(in the rows, 128 means zero)
Each row has a class, written after it, and each block has its own classes.
[ 87 117 147 152 137 145 130 153 112  90 130  76 129 150  75 151 161 122
  96 143 133 113 151 137 109 103 113 144 131 111 137 138 119 121 119] | k243
[135 118 108 159 156 128 147 114 105 168 118 158 103 115 135 131 120 125
 134 105 128 159 143 118 133 122 143  77 128 123 121 128 108 124 121] | k322
[150 122 153 146 131 139 112 136  96 155  63 138 149 133 117 117 126 147
 145 130 152 173 104 123 119 113 115 113 111 122 128 126 120 117 116] | k322
[202 160 154  96 113 104  96 116 153 188 121 181 179  74 174  68  77 159
 144 134 142 191  88 123 140 136 125 114 106 136 133 110 158 144 130] | k882
[ 97  93 138 125 116 145 120 152 134  56  68  53 153 204  82 161 166 128
 125 147 134  88 139 124 106 104  84 202 121 130 134 144 120 100 107] | k680
[106 117  98 127 128 125 154 144 151 118 194 129 116 132 130 147 139 103
 114 123  94  82 174 138 119 146 146 128 145 136 134 135 114 139 139] | k452
[ 97  86 107 168 147 147 153 129  68 122  94 108 105 173  99 155 159 140
 134 100 137 139 161 109 106 107 152 139 122 128 116 141 109 102 110] | k52
[141 139 147 107 109 130 127 137 153 124 147 119 175 121 131 116 123 136
 125 151 146 117 117 133 127 134 106 144 126 141 151 123 141 136 128] | k841
[154 146 122 106 112 103 143 126 156 128 188 131 113 107 143 119 106 111
 120 119 105  71 148 136 131 169 132 128 134 132 160 124 141 141 130] | k530
[151 131  62  95  78 113 128  62 161 180 183 168 106 126 183 108  88 138
 175 112  80  77 132  96 170 199 151 150 123 188 146 146 154 129 144] | k882
[130 120  87 152 147 114 159 111 105 159 141 154  87 120 140 128 122 139
 138  80 116 139 170 103 125 130 173 110 136 135 115 133 127 119 116] | k52
[134 150 149 121 143 129 128 145 122 132 144 130 129 104 130 129 118 123
 117 135 132 130 130 150 132 128 126 101 140 122 125 105 136 147 137] | k690
[114  91  71 138 118 113 144  85  95 143 126 142  89 164 131 146 135 141
 159 107  86 103 164 104 141 150 151 131 135 156 127 156 122 112 118] | k690
[162 173 201 116 133 144 108 177 143 127 117 126 169  83 113 108 113 121
 108 151 165 156  87 160 122 108  82 101 122 103 135 100 139 148 130] | k322
[165 139 162 104 107 135  96 138 126 149  67 147 154 136 147 106 104 142
 157 148 149 145  83 106 119 146 113 158 110 151 140 134 140 126 131] | k561
[146 115  90 117 102 104 126  87 107 170  97 150 118 148 149 118 109 152
 169 122 107 118 132 105 145 162 150 137 127 161 132 144 134 114 128] | k690
[ 86  78  99 169 167 134 149 128 103 125 149 126 111 159 106 163 169 116
 122 115 105 131 199 124 105 110 156 109 121 121 112 149  96 127 115] | k452
[152 183 120 104 152  98 152 144 189 142 201 163 121  48 169 109  93 107
 109 120 101 125 140 146 141 129 130  84 149 104 118 107 140 160 125] | k680
[131 175  92  93 117 101 152 121 175 133 245 135  94  94 162 130  91 100
 107 113  82  45 171 145 152 180 145 105 171 147 143 114 154 155 152] | k690
[ 96 110 102 162 161 145 146 116 107 127 151 119 105 147 123 161 141 122
 111 109 120 134 176 114 128 112 151 103 125 126 117 130 115 132 117] | k882
[141 155 128 143 154 118 142 136 141 154 140 145 113  69 132 108 108 127
 100 128 138 166 128 129 138 115 144  85 137 104 113 122 123 136 129] | k243
[111 179 156 114 160 143 143 177 170  93 235 123 116  87 141 152 119  75
  79 125 123  91 141 159 125 128 114 103 155 110 128 106 134 168 147] | k561
[106 138 162 166 186 131 133 159 103 128 134 121 137  87  98 131 144 129
  85 138 154 193 141 146 111  74 127  83 124  74 109 118 111 141 116] | k243
[128  99  99 137 125 123 123  93 107 163 119 147 132 152 139 123 127 155
 155 115 118 149 148  99 131 134 142 135 102 150 128 142 134 123 113] | k882
[110 123 149 164 171 143 142 148  79 136 134 129 125 113 110 136 148 135
 118 108 149 182 152 141  99  83 139 100 117  99 109 118 120 135 114] | k52
[ 96 100 104 116 103 144 144 150 157  70 166  82 117 189 101 168 156 103
 114 135  94  28 169 126 114 156 120 184 144 158 152 153 120 118 141] | k452
[128  57 162 151 113 155 113 132  65  97  25  77 161 219  64 154 183 148
 145 150 153 120 121 125  88 104 103 188  84 125 147 158 110  86  96] | k530
[113 135  87 130 149 106 156 122 155 129 169 135  99 113 153 142 120 114
 125 104  95 106 167 119 138 134 148 112 145 118 116 127 126 134 118] | k680
[123  95  92 168 166 114 146  85  91 170 125 168  74 129 151 135 122 139
 161  93 107 171 160  98 130 124 184  91 122 129 112 153 106 122 111] | k938
[162 135 166 111  95 131 106 133 106 147  57 126 162 135 119 100 115 159
 157 135 163 158  94 118 120 128 119 165 112 139 137 123 147 114 125] | k52
[140 152 153  86  80 143 118 135 176 112 148 106 178 128 124 124 125 118
 137 161 140  71  94 135 144 155  89 178 132 153 161 125 151 136 137] | k841
[127 104 121 151 134 133 141 124  88 141  95 131 115 146 119 133 136 146
 139 101 142 153 146 111 110 115 152 132 123 128 121 133 123 111 115] | k52
[164 155 158 126 163 117 137 179 167 115 178 151 138  62 132 115 118 108
  78 128 132 148 148 157 116 104 136  73 143  97 111 110 122 159 132] | k452
[120  97 160 153 143 148 136 160  91  82  92  84 140 164  89 156 170 120
 110 134 147 119 125 147  97 112 107 145 111 104 137 128 106 116 115] | k530
[105  99 107 157 165 118 140 120  99 138  96 133 129 140 117 138 147 146
 140 121 123 169 160 114 116  89 137 113 108 103 104 142 109 117  92] | k680
[164 184 210  81 113 125  96 179 152  92 122  97 181  98 108 108 110 124
 102 169 155 116  89 171 125 120  76 132 137 114 142  95 156 152 140] | k690
[ 79  65  83 158 121 137 143  91  90 121 152 113  80 198 130 172 153 125
 166 105  89  95 165 105 120 144 161 167 126 154 141 172 112 104 123] | k938
[135 138 189 122 145 140 114 185 150  98 139 107 167 111  97 132 146 111
  92 157 147 132 136 163  98 102 106 117 123 105 130 112 126 152 133] | k452
[111 106 116 159 159 124 129 117  82 155 118 151 109 150 137 138 130 144
 142 109 123 167 168  98 109 112 153 108 109 130 116 149 119 126 108] | k561
[115 135  88 134 138 110 153  98 154 137 226 140  72 117 151 146 112 104
 129 102  80  87 174 120 139 150 163 112 144 140 138 151 134 135 129] | k938
[167 125 140 124 116 117 132 130 126 137 100 135 129 122 135 114 114 133
 133 122 133 121 112 127 124 151 136 127 122 126 141 118 126 121 123] | k530
[127 159 186 146 171 133 131 176 135 116 145 123 142  65 106 116 132 116
  79 137 160 190 119 162 119  76 113  83 137  73 111 101 121 151 125] | k243
[154 182 177 132 181 120 146 178 164 108 215 127 131  43 127 122 119  85
  56 121 139 125 151 182 108 111 117  56 138  78 132  85 131 174 127] | k530
[118  97 153 131 114 147 102 124  82 123  58 103 149 179  89 145 150 150
 155 156 138 136 115 123 122 116 106 159 107 136 132 141 130 109 115] | k690
[138 110 153 127 116 143 115 117 122 125  82 120 171 145 114 125 139 150
 153 148 155 143 102 117 137 115 106 156 114 143 135 135 128 119 118] | k841
[143 143 188 111 107 141  95 151 130 127  80 115 179 111  99 104 132 138
 131 175 160 154  72 142 129 122  86 158 114 115 143 124 137 125 134] | k243
[121 120 133 122 116 143 113 125 129 124 130 111 152 155 116 131 135 137
 131 139 126 121 136 120 123 130 110 153 106 144 141 132 141 130 119] | k882
[179 149 113 124 117  89 118  87 141 226 111 200 129  58 158  73  78 163
 158 131 123 187 102 104 153 139 162  97 118 131 122 134 142 126 126] | k243
[125  77 132 151 128 147 105 106  79 139  43 120 149 183 111 132 142 165
 155 127 148 180 126  92 117 108 128 148  94 141 125 140 119 105 108] | k882
[122  98 115 115 103 129 129 132 138 124 121 124 139 169 128 138 139 126
 149 138 107  90 143 122 117 154 132 171 131 156 144 144 118 122 140] | k452
[177 175 206  85 110 119  85 166 144 119 112 115 188  96 115  94 106 138
 113 172 155 138  93 160 124 127  82 129 121 123 148 101 165 148 135] | k690
[131 144 164  83 100 131 116 161 173  87 119  95 166 139 115 129 132 119
 128 161 126  81 109 142 119 133  77 178 130 127 153 121 148 131 126] | k680
[140 120 156 110 107 140 109 128 108 122  83 116 142 148 109 135 131 140
 152 156 136 119  97 134 138 129 105 151 122 139 134 130 137 120 134] | k690
[152 205 159 107 147 110 135 160 192 138 222 139 127  24 137  97  92 101
  75 142 131 128 124 162 141 125 118  79 150  96 131 101 149 168 145] | k243
[133 128 146 126 133 129 118 121 100 152 113 143 146 121 123 126 131 138
 143 144 129 152 120 143 130 123 121 110 119 126 125 122 132 135 128] | k690
[124 127 107  90  77 121 122 106 146 125 150 107 119 166 124 137 117 124
 153 140  95  42 139 121 141 178 114 178 138 175 162 143 155 120 141] | k690
[137 157 145 111 106 133 119 141 154 127 170 115 140 121 124 126 114 110
 123 135 119  85 124 142 128 145  94 134 131 136 156 128 146 136 135] | k322
[168 156 140 110 123 114 112 125 156 149 136 143 148  99 151 103  96 133
 116 123 137 143 130 119 134 139 130 110 125 134 137 111 150 146 127] | k882
[167 202 194 102 152 123 111 175 163 140 160 157 159  51 158  93  89 109
  97 136 157 165 104 153 112 120 108  80 132 100 124  94 143 173 136] | k561
[160 143 177 112 124 120 104 165 148 124 110 126 173 114 118 108 127 132
 120 152 143 140 126 143 109 119 116 129 117 119 132 123 136 144 127] | k452
[103 136  89 146 140 120 152 114 140 144 172 130  83 104 129 135 119 115
 114 112 108 112 159 114 146 141 156 109 148 123 124 135 122 130 132] | k243
[119 189 134  90 105 132 154 162 211  86 252  98 160  95 134 135 116  90
  74 138 118  39 140 159 138 156 102 134 163 138 160 104 153 154 146] | k841
[148 145 130  99 107 126 109 110 159 153 153 143 151 114 150 107 101 136
 143 134 121 123 119 121 142 152 115 142 116 152 143 120 152 144 136] | k882
[ 98  98  90 131 126 121 140 111 124 122 116 118 119 166 120 149 145 133
 152 127  97 103 159 106 124 128 126 155 118 131 130 154 123 112 104] | k680
[129 145 194 129 146 143 129 191 136  66 133  66 156 132  88 147 148 101
  71 144 159  99 128 170  94 112  93 132 128  94 149  99 125 139 126] | k530
[174 153  85  91  92  90 140  79 189 184 190 178 133  84 177  93  78 139
 157 121 105  97 128 100 174 177 146 128 136 170 147 138 161 134 131] | k841
[157 104 178 131 116 136 103 144  95 121  53 112 169 151  99 119 145 150
 141 150 155 147  91 130 101 124 103 156  88 116 146 131 126 110 108] | k530
[134  86 129 191 176 138 131 124  34 166  41 150 120 136 117 125 148 166
 154 100 162 235 141 103 105  74 165 108  98 107  91 140 103 109  93] | k52
[136 160 106 132 138 119 148 129 149 156 214 158 102  80 157 124 101 101
 119 102 100 107 150 139 141 146 134  83 148 129 138 120 130 149 137] | k322
[192 119 151  86  71 103  83 118 150 170  50 161 179 132 138  84 104 161
 185 158 129 138  85 104 128 160 121 176 105 160 147 145 145 120 129] | k452
[ 75  91 113 189 178 156 168 144  66 108 126 104  91 156  86 174 172 125
 110  90 139 148 179 125 102  79 156 112 131 107 101 130 102 114 107] | k52
[173 189 180 106 152 109 137 170 161 128 193 142 155  51 146 102 108 102
  85 134 139 125 115 178 117 140 114  83 131  88 143  87 141 167 135] | k530
[120 141 178 129 155 138 115 163 114 114 127 116 152 136 119 134 136 122
 110 139 150 150 131 136  96 106 105 123 114 114 132 123 132 143 124] | k561

Next block, with new classes.
[115 130 162 145 135 128 120  84  67 133 109 100 114 118 106 123 135 167
 122 116 179 126 158 156 120  83  63  74  89 145 161 144 135 159 111] | k446
[136 127 113 158 180 124 131 102 140 152  96 101  87 110  83 111 165 120
 161 148 106 194 172 119 123 119 141  91 105 163 115 206 115 123 217] | k983
[106 133 153  81 154 119 143 136 150 108 116 154 159  88 109 174  92 153
 102 154 152 126 103 164 137 182  98 117 115 120 123 150 166 163 134] | k336
[136 125 133  94 164 118 170 125 180 128 155 121 140 150  86 159 117 124
 107 149 102 121  85 138 148 166 119 132 137 152 103 123 174 127 115] | k634
[132 128 167 198 116 134 120 104  94 100 157  95  91 166  87 100 125 138
 151 175 160 168 116 128  69  85 132 104 123  79  90 105 100 115  88] | k988
[152 121 153  43  90 143 159 162 120 129 133 119 127 164 155 153 101 170
 108 126 144 154 145 138 154 135  69  97 163 152 177 128 122 139 100] | k182
[148 100 107 176 125  74 103 122 143  90 148 178 139  66 185 128 131  70
 168 112 131 187 174 121  78 139 143 112 153 164 129 145  63  83 138] | k983
[134 137 122 185 120 122 127 123 142 111 163 152 133  77 193 112 189  62
 162  86  68  97 117  51 121  88 159 145 139 123  91 151  88  75 134] | k182
[120 124 113  62 114 137 136 157 178  95 158 162 125  82 129 167 112 131
 129 104 117 126 159 118 119 144 121 108 137 103 138 145 112 111 141] | k983
[142 139 108 139 159  85 133 151 156 115 148 146 147  81 128 128 142 148
  98 115 124 133 153 110 133 131  76 127 114 104 146 156  92 135 156] | k904
[131 101  96 156 122  78 126 106 115 106 134 151 153 137 130 116  99 127
 145 126 105 117 111 137 101 129 162 145 160 183 136 125  93 112 109] | k336
[132 123 141 179 110 152 150  95 102 120 168 131  89 122 105 113  75 141
 143 141  85 134 124 146 107 107  85 132 130 102 129 164 112 107 135] | k878
[184 119  89 149 155 125 110  92 116 144  92 167 118 167 116 124 150  88
 118 102 156 164 142 140 118 124 115 130 122 202 131 144 129 125 123] | k878
[117  90 132  77 150 160 165 129 162 103 163 132 118  89  86 128 123 165
 116 171 111 167 115 151  99 183 147  97 135 148 126 166 123 135  90] | k634
[185 139  92 157 127  93 133  87 137  85 138 172 158 129 142 134 130  58
 136  84 113 163 127 121 127 169 144 124 163 127 130 174 100  97 179] | k735
[116 139 166 207 137 137  99  89 140 126 125  82 127 145  66 101 144 169
 140 155  86 136 160 171 105  90 163  74 138 178 156  95 145  97  76] | k537
[ 95 101 140  80 128 121 152 152 132 100 152 106 167  84 125 134 111 130
  86 175 146 198 128 173 101 167 126  99 169 156 128 128 134 120  90] | k983
[126 132 191 140 146 131 138 142  93  98 110 117 142 143 114 122 146 155
 142 106 165  73 159 145  81 105 117 105 138 106 184 116 116 130  96] | k840
[ 93 125 106  85 141 134 130 105 160 115  86 157 144  83 113 167 133 125
 148 137 126 126  62 159 139 170 125 164 133 110 131 160 118 165 156] | k753
[185  93  93 136 104 123 105  96 156  86 129 147 170 180 158 153 124 143
 149 117 111 187 101 111 125 138 124  91 150 165 136 163  73 117  91] | k336
[128 103 149 189 136  87 130 152  95 114 132 119 152 150 108 107 133 170
 126 137 108 145 164  88 116  89 157 118 118 101  88  99  82  98 122] | k904
[108 144 118 172 131  98 108  87 115 123 121 138 118 132 110 123 154 100
 137 122 100 107 127 122 142  66 174 147 152 158  93  95 135  91 109] | k182
[146 107  50 135 164  89 142 102  92  84 106 179 144  96 145 138 142  92
 161  78 122 122 164 123 125 145 187 185 157  66 105 179  45 126 189] | k634
[135 105 109 145  97 119  86 136  73 182 107 186  96 138  99 140 103 150
 144 111  83 139 174 135 186  68 119 147 101 111 128 156 114 114 182] | k753
[154 128 121 119 116 110 138 177 109 120 132 131 198 101 154 131 123 145
 114  73 153  98 118 125 130 153  73 153 123 134 185 119 114 129 121] | k988
[151 147 111 121 139 142  97 101 137 165 102 131  66 201  24 107 129 145
  85 156 130 188 148 173 158 108  96  73  85 214 157 141 162 158 142] | k735
[134 135 159 127 124 103 162  98  97 115 135  72 130 165 118 119 133 144
 129 148 118 157 110 115 155 100 104 117 161 159 131 119 133 106 125] | k182
[161 123  83 124 105  97 166  96 128  82 124 144 133 135 184 131 122  53
 166  83 126 121 137  83  87 150 148 163 167 112  77 144  65 113 170] | k182
[ 88 125 135  57 128 152 179 102 154  62 153 154  90 107  94 165 104 186
 163 150  98 131  79 127  88 135 123 112 155  93 137 156  95 137  87] | k182
[ 76 126 191 132 105 117 161 160 110 128 170  97 111 148 140 127  99 166
 108 153 129 111 111  95 126  95  83 106 108 104 107 107 118 128 105] | k406
[176 103  57 116 155 101 112 116 102  95 146 165 166 187  45 138 110 170
  97 119 140 166 128 126  94  94 105 111 109  98 124 144 114 138 108] | k840
[139 121 155 147 122  92 120 142  82 162 108 128 122 163 100 111 110 115
 128 144 146 134 132 161 112 101  74 153 112 147 151 103 114 144 139] | k753
[112 118 151 140 133 145 117 160  97 120 139 145 101 130  87 107 175 162
 120 123 155 128 144 104 109  84 150 111  94 111 113 111 116 114  76] | k988
[ 68 105 134 135 135 117 134 140 142 130 195 161 143  85  91 143  90 161
 118 168  78 148  56 152  58 111 115  73 141 139 133 167 114 139  43] | k446
[122 123 199 127 125 108 184 153 188 113 152 114 100 134 102 133 102 144
 136 148 131 115 146 122 106 168 117  88 126 158  75  97 156 112 114] | k182
[161 151 121  98 177 153 133 139 128 113 106 124 121 162  93 125 177 135
 108 131 158 133  70 145 176 121 104 117 134  90 166 172 110 169 168] | k878
[151 114 137 152 138  72 108  84 175 117 100 136 174 170 137 211  96 147
 133 119 125 216 164 140 168 155  67  92 133 187 107 125 122 119 103] | k634
[155 110 104 172 114 145 119  45 110 102 139 145  91 199 143 139 137 147
 157 117 137 136  85 113 109  65 115 100 122 139 125 131 111 115  69] | k406
[188 125  67 131 146 149  96 129 100 125 125 145 140 132  66  93 148 155
 115 122 108 140 144 108  96  86 137 123  92  96 158 154  84 137 162] | k904
[106 114  98 113 125 110 176 130  79  73 162 120 194  75 141 119 125 121
 104 122 125 173  78 116  82 156  83 167 147  93 132 175  76 124 103] | k988
[145 108  81 111 137 134 107 149  55 164  85 168 168 160 126 139 122 138
 132  77 122  79 136 110  99  81 162 140 122 129 158 150 113 151 149] | k840
[162 127 129 141 131  98 143 167 107  83 181 168  99 158  74  68 152  47
  96 138 115 102 141 108  74  99 148 139 120  79  87 109  95  99 138] | k904
[111 108 145  65 133 182 151 128 129 125 114 183 132  93 146 182 106 148
 121 123 142 152 121 114 105 170 117 131 113 130 110 147 142 133  94] | k878
[156 114 149 157 115 126 132 145 150 105 154 162 111 111 173 103 144  74
 158 122 120 128 119 102 105 155 146 104 129 133 128 164  91  99 153] | k406
[120 156 167 103 185 124 134 136 131 140 105 141 102 153  89 148 174 134
  99 161 145 110  88 122 171 101 115 119  98 118 118 112 180 151 135] | k904
[130 130 115  98 160 120 126 120 127 142  97 130 144 107 116 144 133 157
  92 123 168 164 136 140 161 152  95 125 125 175 152 147 135 150 144] | k878
[125 118 119 194 158  87 160 108 184  85 159 127 125  97 157 114 163 106
 143 131 130 183 161 135 138 158 102 129 147  99  86 169  82  92  97] | k446
[124 133 148  91 140 122 174 161 177 111 138 160 155 105 125 140 111 124
 101 119 126 151 150 128 124 212 108 151 117 156 128 109 148 105 106] | k735
[148 122 168  90 131 170 164 101 137  95 143 135 144 145 126 176  96 147
 163 157 107 137  66 109  83 152 150 102 157  80 120 172 132 124 109] | k336
[122 134 177 222 139 147 148 103 120 159 117 126  71 173 173 122 136 114
 180 135  98 110 153 134  89  86  98 113  95 149 115 115 133 127  91] | k537
[154 125 138 173 138 122 148 114 144  94 182 169  75 133 156 108 142 109
 131 138 162 170 119 113  92 133  93  95 102 102 105 148  90 135 111] | k735
[119 131 117  52 126 144 153 138 131 132 127 129 111 117 149 157 127 185
 112 135 132 141 106 128 197 127  86 120 139 133 153 150 137 157 132] | k182
[105 140 144 165 117 118 111 101  99  97 125  95 129 147  83 137 113 107
 132 151  73 214 152 144 119  69  48  95 110 102 124 178  83 114 157] | k983
[139 121 159  81 135 127 114 127 151 116 127 167 112 130  91 162 107 141
 107 176 146 192 119 133  90 148  94  53 110 150 129 150 130 158 122] | k904
[103 133 161 170 154  76 161 137 101 144 183 130 123 132 107 127 121 130
 100 122 129 107 130 133  91  69  66 104 124 115 117 134 135 123  73] | k446
[135 146 160 118 155 145 138 139 112 194  71  88 124 158  92 144 132 142
 124 135 182 117 125 129 103 138 137 106 109 161 122 124 178 168 153] | k988
[145  85  78 122 122 146 119 134  77 148 141 169 158 116  94 115 137 152
 111  98 120 125 104 120  50  82 105 134  90 114 140 162  86 153  96] | k753
[125 109 133 162 103  93  79  82 110  77 137 164 122 155 143 150 147 102
 155 103 139 153 165 119  98  55 157 104 151 177 124  62 104  62  49] | k983
[186  97  45 127  95 117 103  81  99  89 137 163 179 183 152 131 105  98
 137  95 134 141  67 116  68 112 149 131 158 151 149 122  73 120  97] | k406
[131 121 131 166 117 139  74  80 168  86  90 140 112 163  82 128 170 136
 130 132 124 159 156 140 105  99 142  69 111 181 121 111  97 119  74] | k904
[147 129 116 124 124 140 137  56  90  79 132 131 147 137 101 142 102 134
 142 149 115 173  77 151  89 108  84 131 135 126 135 134 123 127  91] | k182
[103 137  87 115 128 127 108 104  86 146  71 128 107 143 145 164 125 110
 121 123 131 184 186 156 174  78  88 137 126 113 122 166 107 147 175] | k983
[128 157 146 155 123 128 113  81 131  85 126 108 119 153  78 127 144 129
 147 120 121 113 132 121  70  66 118 109 132 122 127  98  98 115  87] | k182
[109 111 225  97  91 151 137 173 194  98 145 152  95 105 147 149 105 173
 123 151 152  88 124 150 137 176  88  52 101 162 144  87 155 144  86] | k904
[128 117 151 140 128 105 153 122 140 119 161 136 100 101 168 128 129 132
 153 125 121 113 149 113 127 150 166  77 152 147 124 142 131 116 154] | k537
[128 125 125 112 172 122 128 135 142 125 132 181  80 151  74 138 164 147
 111 147 137  85  65 121 140  95 159  82  99 121 104 132 158 164 137] | k904
[127 124 150 141 169  87 127 115  82 114 113 128 171  94 123 137 116 165
 121 140 171 170 176 154 105 135  97 130 145 131 174 139 125 124 115] | k840
[114 157 179 163 129  67 148 127 111 171 176  89  91 153  95 124 123  89
  94 161 118 139 129 138 132  69  71 115 174  91 111 162 128 122 166] | k753
[195  98  87  85 115 129 138 144 151 141  95 182 124 182 175 136 125  94
 129  85 172 104 119 128 147 182 124 130 110 204 141 119 144 140 145] | k406
[117  83 106 156 103 149 129 100  93  87 154 154  90 158  73 113 103 145
 127 129 101  88 115 167 136  92 147 117  93 104  74 115 125 135 101] | k634
[101 124 179 141 142 118 139 128  75 132 116  94 144  94 139 139 124 157
 150 130 111 123 151 104 156 117 130 130 112 102 122 142 105 132 178] | k634
[ 94 158  90 118 187 114 166  92 125 121 115  69 218  92 130 158 125 214
  99 138 113 122  71 116 112 112  72 200 146  98 175 110 115 149  87] | k904
[152 134 105 114 155  96 121 156 145  87 162 138 197 100  80 107 139 136
  63 144 127 147 111 120 126 140  81 160  91 120 135  82 132 115 103] | k904
[172 118  26 109 131 108 113  99 115 138  80 206 116 209 138 152 126  86
 153  69  89  97 111 101 150  96 124 185 104 173 126 154  97 141 155] | k336
[155 111 130 186 141 109 147 109 137  99 123 134 116 178 131 113 159  93
 136 119 124 158 173 121 121 138 134  98  98 135  59 126 124 112 127] | k537
[124  97 164 117 140 104 190 111 118  86 173 113 149 119 132 124 150 110
 127 125 142 181 142  84  47 151 123  80 149 127  86 166  94  96  72] | k446
[159 121  76 115 124 148 139 145  84 158 168 147 124 115 128 106 119 100
 120 103 167  88 106  68   4 106 150 149 100  98  98 128 107 153 127] | k988
[110 143 185 217 163  73 168 139 138 118 151  82 163 110 173 109 114 110
 170 171 107 142 119 122  70 154 138 142 157 108 112  95  93 111 128] | k537
[143 107 142 188 144 114 125  90  94 100 137 119 130 178 106  94 161 134
 135 150 111 189 147 133  96  93 126 102 108 181 125  94 120  94  53] | k537
